Here is a tiny trained network, its code and every weight. The questions are about switching its units off for an input and a class, where a switched-off unit gives its printed mean instead of its output.

import numpy as np


def w(rows, s, z=0):
    codes = np.array(rows[::2]) - 128.0
    scale = np.full(codes.shape[1], s)
    scale[-1] = z or s
    return codes * scale


def norm(h):
    return h / np.sqrt((h * h).mean(-1, keepdims=True) + 1e-5)


def f(y):
    return np.maximum(y, 0)


def log_softmax(a):
    a = a - a.max(-1, keepdims=True)
    return a - np.log(np.exp(a).sum(-1, keepdims=True))


def net(x, mask):
    res = np.array(x, float).reshape(1, 3) / 4 @ E
    u = 0
    for l in range(3):
        y = f(norm(res) @ A[l][:, :-1].T + A[l][:, -1])
        res = res + np.where(mask[u : u + 7], y, B[l][:, -1]) @ B[l][:, :-1]
        u += 7
    return log_softmax(norm(res)[-1] @ U[:, :-1].T + U[:, -1])


A, B = {}, {}
E = w([
[204,188,127,178,242,135],'x0',
[54,208,179,75,131,2],'x1',
[76,36,248,124,221,79],'x2',
],0.0069)
A[0] = w([
[126,185,123,101,130,132,60],'L0N1',
[212,129,11,122,134,200,156],'L0N2',
[112,193,70,125,127,72,40],'L0N3',
[142,109,60,167,65,208,82],'L0N4',
[108,172,85,119,82,135,3],'L0N5',
[136,118,102,109,118,192,33],'L0N6',
[117,84,129,190,182,170,138],'L0N7',
],0.012,0.0056)
B[0] = w([
[65,152,66,133,130,123,148],'L0N1',
[174,210,248,187,81,255,254],'L0N2',
[39,191,114,71,128,93,170],'L0N3',
[114,170,107,221,60,82,221],'L0N4',
[61,149,29,92,231,98,157],'L0N5',
[90,158,126,224,74,112,155],'L0N6',
[100,36,105,144,204,25,187],'L0N7',
],0.0073,0.0099)
A[1] = w([
[217,141,206,123,127,170,125],'L1N1',
[206,8,161,138,248,118,147],'L1N2',
[131,85,62,166,63,150,96],'L1N3',
[149,105,73,138,113,95,91],'L1N4',
[243,127,143,141,151,245,139],'L1N5',
[114,20,71,160,35,251,160],'L1N6',
[110,78,165,45,82,111,2],'L1N7',
],0.011,0.0065)
B[1] = w([
[85,89,158,174,149,71,190],'L1N1',
[55,95,29,71,171,216,255],'L1N2',
[194,107,183,183,137,142,173],'L1N3',
[165,109,114,121,97,185,132],'L1N4',
[152,33,171,140,66,11,224],'L1N5',
[140,141,135,228,213,127,236],'L1N6',
[111,113,178,69,54,140,156],'L1N7',
],0.012,0.0071)
A[2] = w([
[89,5,203,80,42,51,72],'L2N1',
[35,10,192,114,135,123,116],'L2N2',
[79,107,106,112,245,115,92],'L2N3',
[115,65,162,157,241,93,97],'L2N4',
[58,51,31,90,31,125,46],'L2N5',
[111,156,166,1,123,25,107],'L2N6',
[194,197,153,239,56,160,254],'L2N7',
],0.0071,0.0032)
B[2] = w([
[130,104,146,117,109,169,181],'L2N1',
[83,127,128,93,138,163,205],'L2N2',
[140,106,79,134,138,144,192],'L2N3',
[95,156,70,155,137,115,181],'L2N4',
[252,150,153,182,134,92,171],'L2N5',
[175,88,101,140,90,120,199],'L2N6',
[114,112,174,135,178,169,255],'L2N7',
],0.015,0.0081)
U = w([
[119,163,50,108,103,1,163],'0',
[180,149,153,133,125,102,43],'1',
[146,147,236,229,155,149,181],'2',
[126,75,173,49,56,138,178],'3',
[56,88,77,95,202,185,191],'4',
[153,138,163,89,164,108,16],'5',
[159,142,160,94,157,114,2],'6',
[76,234,131,119,139,175,139],'7',
],0.021,0.0083)

Each question gives the input, the list of numbers given to net, and the class t.
The units are the neurons (one row each of A and B). Each row of codes is followed by its name. A weight is (code - 128) times the scale printed after its matrix; where a second scale follows, it is the last column's (A, B and U).
mask holds one flag per neuron, layer by layer. A switched-off neuron (its flag False) gives its mean, the last column of its row in B, instead of its output. The means were averaged over made-up inputs and are rounded, as every weight is.
A unit's drop is (log p(t) with every unit on - log p(t) with that unit switched off) / (log p(t) with every unit on - log p(t) with every unit switched off).
The circuit of an input: a set's keep is (log p(t) with only the set's units on - log p(t) with every unit switched off) / (log p(t) with every unit on - log p(t) with every unit switched off). Starting from the 12 units with the biggest drops (on a tie, the unit counted first), units are removed one at a time, each time the one whose removal leaves the highest keep (on an exact tie, the one counted first), for as long as the keep stays at least 0.8.
circuit, biggest first: the units of the circuit, biggest drop first
most important unit: the unit with the biggest drop
top k neurons: the k neurons with the biggest drops, biggest first
top k neurons in layer l: the k neurons of layer l with the biggest drops, biggest first
drop when u is switched off: that unit's drop, to one decimal
input [3,7,-3], class 0: circuit, biggest first -> [L0N2]
input [-2,7,7], class 3: circuit, biggest first -> [L1N6, L2N7]
input [-8,3,-3], class 1: top 2 neurons -> [L0N2, L2N5]
input [-6,4,-7], class 0: top 2 neurons -> [L0N5, L0N2]
input [-8,3,-7], class 2: top 2 neurons -> [L1N2, L2N5]
input [1,3,-7], class 7: top 2 neurons -> [L0N3, L0N5]
input [-8,1,4], class 3: top 2 neurons -> [L1N7, L0N2]
input [-1,4,4], class 3: top 3 neurons -> [L1N6, L0N7, L1N7]
input [-4,3,-5], class 0: top 4 neurons -> [L0N2, L0N5, L1N6, L0N3]
input [5,6,0], class 0: top 2 neurons -> [L0N2, L1N2]
input [-8,6,-5], class 0: top 2 neurons in layer 0 -> [L0N5, L0N2]
input [6,4,-5], class 7: top 2 neurons -> [L0N3, L0N1]
input [-2,5,0], class 3: top 2 neurons -> [L0N4, L1N6]
input [2,3,-8], class 7: circuit, biggest first -> [L0N3]
input [-4,4,8], class 3: top 4 neurons -> [L1N6, L1N7, L0N7, L0N5]
input [-1,1,-2], class 7: top 2 neurons -> [L1N5, L0N7]
input [2,6,3], class 0: top 4 neurons -> [L0N2, L1N2, L2N7, L0N7]
input [2,2,-3], class 7: drop when L0N3 is switched off -> 1.2
input [-1,4,-4], class 0: drop when L0N2 is switched off -> 0.2
input [-5,3,-4], class 0: most important unit -> L0N2
input [-7,2,3], class 3: drop when L0N2 is switched off -> 0.4
input [-1,5,-5], class 0: drop when L0N2 is switched off -> 0.2
input [2,3,-7], class 7: top 3 neurons in layer 0 -> [L0N3, L0N5, L0N1]
